Here is a tiny trained network, its code and every weight. The questions are about switching its units off for an input and a target symbol, where a switched-off unit gives its printed mean instead of its output.

import numpy as np


def w(rows, s, z=0):
    codes = np.array(rows[::2]) - 128.0
    scale = np.full(codes.shape[1], s)
    scale[-1] = z or s
    return codes * scale


def norm(h):
    return h / np.sqrt((h * h).mean(-1, keepdims=True) + 1e-5)


def softmax(a):
    e = np.exp(a - a.max(-1, keepdims=True))
    return e / e.sum(-1, keepdims=True)


def log_softmax(a):
    a = a - a.max(-1, keepdims=True)
    return a - np.log(np.exp(a).sum(-1, keepdims=True))


def net(x, mask):
    ids = ['ΔΞΠΦΩαβεζηθλστ'.index(c) for c in x.split()]
    T = len(ids)
    res = E[ids] + P[:T]
    u = 0
    for l in range(3):
        r = norm(res)
        for j in range(3):
            rows = slice(3 * j, 3 * j + 3)
            q, k, v = (r @ M[l][rows].T for M in (Q, K, V))
            z = softmax(np.where(np.tri(T) > 0, q @ k.T / 3**0.5, -1e9)) @ v
            o = O[l][rows]
            res = res + np.where(mask[u + j], z, o[:, -1]) @ o[:, :-1]
        u += 3
    return log_softmax(norm(res)[-1] @ U[:, :-1].T + U[:, -1])


Q, K, V, O = {}, {}, {}, {}
E = w([
[140,109,119,118],'Δ',
[131,100,121,135],'Ξ',
[120,93,147,119],'Π',
[129,102,124,131],'Φ',
[132,101,121,135],'Ω',
[144,105,116,134],'α',
[211,97,236,180],'β',
[155,114,135,69],'ε',
[132,104,122,131],'ζ',
[107,112,121,113],'η',
[255,74,111,104],'θ',
[115,108,127,103],'λ',
[25,139,105,75],'σ',
[132,102,121,135],'τ',
],0.0049)
P = w([
[131,149,135,143],'0',
[89,43,75,133],'1',
[125,161,90,139],'2',
[89,39,82,141],'3',
[138,163,157,150],'4',
[84,26,85,135],'5',
[123,174,97,137],'6',
[85,17,89,146],'7',
[131,180,156,152],'8',
[84,6,94,153],'9',
[159,185,94,127],'10',
[69,2,100,165],'11',
],0.005)
Q[0] = w([
[123,31,81,91],'L0H0',
[90,1,236,100],'L0H0',
[127,220,169,149],'L0H0',
[87,89,101,108],'L0H1',
[157,120,103,160],'L0H1',
[111,49,129,85],'L0H1',
[113,127,113,103],'L0H2',
[154,197,126,143],'L0H2',
[129,177,126,153],'L0H2',
],0.011)
K[0] = w([
[132,7,209,139],'L0H0',
[140,8,44,93],'L0H0',
[124,254,60,120],'L0H0',
[174,97,145,120],'L0H1',
[154,169,120,164],'L0H1',
[147,94,181,130],'L0H1',
[118,89,142,94],'L0H2',
[92,136,158,200],'L0H2',
[122,152,181,190],'L0H2',
],0.0098)
V[0] = w([
[238,195,56,134],'L0H0',
[100,95,160,45],'L0H0',
[149,197,136,2],'L0H0',
[181,113,172,80],'L0H1',
[70,87,53,85],'L0H1',
[118,196,73,182],'L0H1',
[178,139,216,119],'L0H2',
[50,155,191,196],'L0H2',
[157,186,196,111],'L0H2',
],0.0047)
O[0] = w([
[145,154,65,196,97],'L0H0',
[70,47,147,54,112],'L0H0',
[190,2,24,129,5],'L0H0',
[123,108,150,173,110],'L0H1',
[167,93,74,67,142],'L0H1',
[110,145,147,48,132],'L0H1',
[137,119,73,42,81],'L0H2',
[127,178,142,81,93],'L0H2',
[145,108,119,36,50],'L0H2',
],0.0045,0.003)
Q[1] = w([
[95,200,2,85],'L1H0',
[185,72,203,150],'L1H0',
[114,188,36,104],'L1H0',
[44,51,174,206],'L1H1',
[170,67,176,112],'L1H1',
[182,151,139,127],'L1H1',
[121,166,65,58],'L1H2',
[70,145,51,200],'L1H2',
[11,96,111,201],'L1H2',
],0.0063)
K[1] = w([
[6,111,115,130],'L1H0',
[254,185,141,108],'L1H0',
[34,138,117,173],'L1H0',
[32,105,128,159],'L1H1',
[63,158,65,99],'L1H1',
[176,151,107,144],'L1H1',
[139,167,86,79],'L1H2',
[218,117,135,72],'L1H2',
[216,114,165,167],'L1H2',
],0.0084)
V[1] = w([
[179,157,159,117],'L1H0',
[41,110,127,149],'L1H0',
[134,100,171,140],'L1H0',
[153,218,78,63],'L1H1',
[117,130,37,84],'L1H1',
[249,98,203,197],'L1H1',
[253,127,152,66],'L1H2',
[224,140,165,174],'L1H2',
[122,143,77,98],'L1H2',
],0.005)
O[1] = w([
[124,168,100,81,128],'L1H0',
[145,120,207,134,162],'L1H0',
[90,77,129,120,149],'L1H0',
[3,67,149,171,2],'L1H1',
[49,166,152,156,40],'L1H1',
[203,101,208,35,138],'L1H1',
[196,72,186,222,36],'L1H2',
[186,83,185,103,150],'L1H2',
[119,158,116,158,79],'L1H2',
],0.0046,0.0024)
Q[2] = w([
[152,92,89,141],'L2H0',
[148,155,41,121],'L2H0',
[181,158,69,46],'L2H0',
[76,133,241,119],'L2H1',
[65,55,171,56],'L2H1',
[117,14,209,143],'L2H1',
[114,35,15,224],'L2H2',
[167,160,117,148],'L2H2',
[253,168,123,177],'L2H2',
],0.0051)
K[2] = w([
[67,164,108,110],'L2H0',
[106,119,124,78],'L2H0',
[146,117,112,45],'L2H0',
[74,70,214,46],'L2H1',
[170,106,202,63],'L2H1',
[147,1,139,58],'L2H1',
[173,54,216,179],'L2H2',
[188,138,99,106],'L2H2',
[242,191,155,130],'L2H2',
],0.0067)
V[2] = w([
[30,13,157,86],'L2H0',
[75,172,112,3],'L2H0',
[140,225,146,147],'L2H0',
[43,102,82,193],'L2H1',
[235,124,188,142],'L2H1',
[66,65,151,97],'L2H1',
[147,101,141,16],'L2H2',
[127,54,250,176],'L2H2',
[177,66,125,153],'L2H2',
],0.0026)
O[2] = w([
[119,101,153,75,86],'L2H0',
[140,118,78,131,210],'L2H0',
[180,123,102,159,182],'L2H0',
[198,146,132,105,2],'L2H1',
[68,89,70,178,217],'L2H1',
[167,108,166,111,130],'L2H1',
[148,254,120,166,225],'L2H2',
[174,162,75,86,131],'L2H2',
[89,163,114,79,85],'L2H2',
],0.0031,0.00065)
U = w([
[127,213,167,145,108],'Δ',
[131,33,64,45,169],'Ξ',
[200,22,39,168,117],'Π',
[127,161,116,150,130],'Φ',
[120,194,153,145,49],'Ω',
[21,112,144,145,179],'α',
[88,159,14,95,102],'β',
[201,162,23,240,157],'ε',
[126,185,143,153,58],'ζ',
[106,171,166,52,2],'η',
[124,193,155,138,61],'θ',
[119,210,165,141,87],'λ',
[170,118,197,36,224],'σ',
[183,71,253,185,174],'τ',
],0.011,0.0039)

Each question gives the input, a string of symbols that net reads in full, and the target symbol t.
The units are the heads (3 rows each of Q, K, V and O). Each row of codes is followed by its name. A weight is (code - 128) times the scale printed after its matrix; where a second scale follows, it is the last column's (O and U).
mask holds one flag per head, layer by layer. A switched-off head (its flag False) gives its mean, the last column of its rows in O, instead of its output. The means were averaged over made-up inputs and are rounded, as every weight is.
A unit's drop is (log p(t) with every unit on - log p(t) with that unit switched off) / (log p(t) with every unit on - log p(t) with every unit switched off).
The circuit of an input: a set's keep is (log p(t) with only the set's units on - log p(t) with every unit switched off) / (log p(t) with every unit on - log p(t) with every unit switched off). Starting from all 9 units, units are removed one at a time, each time the one whose removal leaves the highest keep (on an exact tie, the one counted first), for as long as the keep stays at least 0.8.
circuit, biggest first: the units of the circuit, biggest drop first
heads that matter: for each layer, one digit per head in row order, 1 if its drop is at least 0.15 and else 0, layers parted by /
drop of u: that unit's drop, to one decimal
input η Δ θ Δ Ω Ω β ζ Π, target σ: circuit, biggest first : L1H1, L0H2
input β ζ α λ Ξ ζ, target τ: circuit, biggest first : L0H2, L0H0, L1H1
input Δ β Ω Φ Δ Π λ, target ε: heads that matter : 100 / 000 / 000
input σ λ σ ζ Ξ λ, target α: circuit, biggest first : L0H0, L1H1
input λ Δ Δ, target Ξ: circuit, biggest first : L0H0
input Φ ζ β Φ Ω Δ λ Δ Ω, target Ξ: heads that matter : 101 / 000 / 000
input Δ Φ β Δ Δ Δ, target τ: heads that matter : 111 / 001 / 000
input τ τ θ λ Δ Ω θ β Δ, target τ: heads that matter : 101 / 111 / 000
input α Φ Δ λ β Ξ Δ, target σ: circuit, biggest first : L1H1, L0H1
input η Ω Ξ, target α: circuit, biggest first : L0H1, L1H1
input Δ σ β λ, target τ: circuit, biggest first : L1H2, L0H2
input Ω Ξ Δ λ λ α σ σ ε, target β: heads that matter : 100 / 001 / 000
input Φ ζ β Δ σ θ λ β σ ζ, target α: heads that matter : 100 / 110 / 000
input ε Δ Ω, target Π: circuit, biggest first : L0H0
input Ω Ξ Δ β Δ Δ ζ λ, target τ: circuit, biggest first : L0H0, L0H2, L1H1
input β Δ Δ β ε, target ε: heads that matter : 110 / 000 / 011
input Δ β Ξ η β Φ β β Δ, target σ: heads that matter : 001 / 110 / 000
input Ω ζ η ζ τ β β ε β, target σ: heads that matter : 001 / 010 / 000
input β Π β Ξ β λ β Ω, target τ: circuit, biggest first : L0H1, L0H0, L1H1
input Δ θ β Δ Φ η, target τ: circuit, biggest first : L1H2
input σ η β Δ σ Π ε τ β β σ, target σ: heads that matter : 000 / 110 / 010
input ε Δ λ α Φ Π Δ τ Ξ, target ε: drop of L2H2 : -0.1
